Here is a tiny trained network, its code and every weight. The questions are about switching its units off for an input and a class, where a switched-off unit gives its printed mean instead of its output.

import numpy as np


def w(rows, s, z=0):
    codes = np.array(rows[::2]) - 128.0
    scale = np.full(codes.shape[1], s)
    scale[-1] = z or s
    return codes * scale


def f(y):
    return y / 2 * (1 + np.tanh(0.7978845608 * (y + 0.044715 * y**3)))


def log_softmax(a):
    a = a - a.max(-1, keepdims=True)
    return a - np.log(np.exp(a).sum(-1, keepdims=True))


def net(x, mask):
    res = np.array(x, float).reshape(1, 7) / 4 @ E
    y = f(res @ A[0][:, :-1].T + A[0][:, -1])
    res = res + np.where(mask, y, B[0][:, -1]) @ B[0][:, :-1]
    return log_softmax(res[-1] @ U[:, :-1].T + U[:, -1])


A, B = {}, {}
E = w([
[127,127,128,128],'x0',
[128,7,175,138],'x1',
[74,99,6,172],'x2',
[247,117,102,196],'x3',
[127,130,130,128],'x4',
[129,128,127,126],'x5',
[176,127,89,2],'x6',
],0.0083)
A[0] = w([
[185,128,116,158,110],'n0',
[151,139,172,95,131],'n1',
[115,71,147,137,107],'n2',
[195,143,129,157,111],'n3',
[159,188,224,158,114],'n4',
[156,130,111,87,35],'n5',
[118,226,128,160,108],'n6',
[111,93,67,131,84],'n7',
[111,116,84,136,85],'n8',
[201,142,78,175,122],'n9',
[128,168,101,118,131],'n10',
[58,118,147,107,68],'n11',
[119,63,139,127,124],'n12',
[94,110,163,182,130],'n13',
[101,132,137,139,79],'n14',
[60,149,117,111,177],'n15',
[113,172,192,180,157],'n16',
[61,153,190,133,108],'n17',
[177,145,120,183,76],'n18',
[96,98,163,186,81],'n19',
[110,125,133,125,185],'n20',
[152,186,119,102,105],'n21',
[104,110,72,158,158],'n22',
[118,184,91,137,109],'n23',
[187,103,114,139,90],'n24',
[104,112,61,143,89],'n25',
[132,189,93,120,103],'n26',
[145,153,186,110,134],'n27',
[72,142,146,169,97],'n28',
[134,248,141,151,76],'n29',
[164,154,169,59,122],'n30',
[156,129,115,95,38],'n31',
[145,131,82,74,100],'n32',
[172,128,192,91,54],'n33',
[122,106,62,119,102],'n34',
[76,141,144,103,143],'n35',
[153,131,127,183,77],'n36',
[142,166,108,128,44],'n37',
[150,113,124,69,116],'n38',
[72,167,137,119,117],'n39',
[133,58,141,131,100],'n40',
[77,139,158,92,145],'n41',
[139,115,118,84,253],'n42',
[128,155,151,123,24],'n43',
[100,191,148,198,72],'n44',
],0.014,0.0056)
B[0] = w([
[64,202,129,33,189],'n0',
[79,113,111,212,189],'n1',
[170,114,164,102,174],'n2',
[87,193,107,57,199],'n3',
[62,138,110,192,254],'n4',
[88,76,120,86,150],'n5',
[191,32,201,96,226],'n6',
[74,117,181,191,189],'n7',
[31,133,174,224,162],'n8',
[115,188,128,77,236],'n9',
[149,88,152,136,187],'n10',
[128,147,150,62,185],'n11',
[185,133,201,91,183],'n12',
[179,73,69,95,210],'n13',
[109,118,99,87,129],'n14',
[130,183,110,124,245],'n15',
[124,77,60,206,236],'n16',
[118,153,93,90,214],'n17',
[105,162,110,30,185],'n18',
[158,79,95,113,198],'n19',
[152,164,128,130,165],'n20',
[123,78,157,160,195],'n21',
[115,153,163,230,222],'n22',
[154,89,186,149,202],'n23',
[89,167,133,37,180],'n24',
[90,157,161,213,203],'n25',
[163,87,193,88,207],'n26',
[75,149,146,255,200],'n27',
[136,128,79,107,189],'n28',
[157,110,185,124,236],'n29',
[99,105,94,196,228],'n30',
[98,90,115,93,139],'n31',
[132,25,98,134,212],'n32',
[69,124,135,185,197],'n33',
[58,91,132,210,198],'n34',
[152,174,119,36,201],'n35',
[85,129,90,40,167],'n36',
[120,89,148,61,138],'n37',
[140,67,56,140,190],'n38',
[138,160,141,66,202],'n39',
[174,136,229,75,184],'n40',
[134,201,129,97,210],'n41',
[207,130,71,146,242],'n42',
[14,38,152,56,119],'n43',
[171,18,80,89,203],'n44',
],0.0068,0.0065)
U = w([
[53,129,162,170,104],'0',
[185,88,252,95,96],'1',
[140,73,43,110,106],'2',
[92,202,123,61,81],'3',
[156,149,124,139,247],'4',
],0.015,0.013)

Each question gives the input, the list of numbers given to net, and the class t.
The units are the neurons (one row each of A and B). Each row of codes is followed by its name. A weight is (code - 128) times the scale printed after its matrix; where a second scale follows, it is the last column's (A, B and U).
mask holds one flag per neuron, in row order. A switched-off neuron (its flag False) gives its mean, the last column of its row in B, instead of its output. The means were averaged over made-up inputs and are rounded, as every weight is.
A unit's drop is (log p(t) with every unit on - log p(t) with that unit switched off) / (log p(t) with every unit on - log p(t) with every unit switched off).
The circuit of an input: a set's keep is (log p(t) with only the set's units on - log p(t) with every unit switched off) / (log p(t) with every unit on - log p(t) with every unit switched off). Starting from the 12 units with the biggest drops (on a tie, the unit counted first), units are removed one at a time, each time the one whose removal leaves the highest keep (on an exact tie, the one counted first), for as long as the keep stays at least 0.8.
units of the circuit, in order: the units of the circuit, biggest drop first
most important unit: the unit with the biggest drop
k most important neurons: the k neurons with the biggest drops, biggest first
drop of u: that unit's drop, to one decimal
input [2,-7,-5,-8,1,-3,-8], class 2: units of the circuit, in order -> n16; n44
input [-4,6,-6,1,8,2,-6], class 0: units of the circuit, in order -> n4
input [8,-2,2,8,-8,-4,6], class 3: units of the circuit, in order -> n9; n0
input [-3,-7,3,-5,5,-5,-5], class 1: units of the circuit, in order -> n6; n29
input [8,-1,-7,-1,-1,1,-8], class 2: units of the circuit, in order -> n44; n13; n16
input [7,4,-6,-7,3,-6,3], class 3: units of the circuit, in order -> n41; n6
input [0,1,0,8,8,3,-8], class 2: units of the circuit, in order -> n44; n13
input [-1,-1,-5,3,5,1,-3], class 0: units of the circuit, in order -> n4; n27
input [-5,3,-5,-8,5,-6,-8], class 2: units of the circuit, in order -> n16; n13; n19
input [1,4,2,2,-5,3,-5], class 2: 2 most important neurons -> n13; n19
input [3,-4,-5,6,-5,1,-4], class 3: 3 most important neurons -> n3; n18; n0
input [6,6,2,-1,-3,-3,-6], class 1: 3 most important neurons -> n40; n12; n2
input [8,-4,-6,-2,-1,-8,8], class 2: 3 most important neurons -> n38; n42; n32
input [7,6,-4,-3,7,7,-5], class 4: most important unit -> n6
input [6,8,0,-8,2,-6,-6], class 1: 3 most important neurons -> n12; n40; n2
input [0,7,6,-4,7,3,0], class 1: 2 most important neurons -> n12; n40
input [2,-8,-4,0,4,8,-8], class 1: 2 most important neurons -> n6; n29
input [-4,-7,-4,2,-2,-7,6], class 1: drop of n21 -> 0.1
input [-1,-6,-1,-6,-8,-3,-7], class 2: drop of n44 -> 0.4
input [-6,-7,-4,0,0,5,2], class 1: most important neuron -> n6
input [1,-7,-1,8,0,-5,4], class 3: drop of n24 -> 0.2
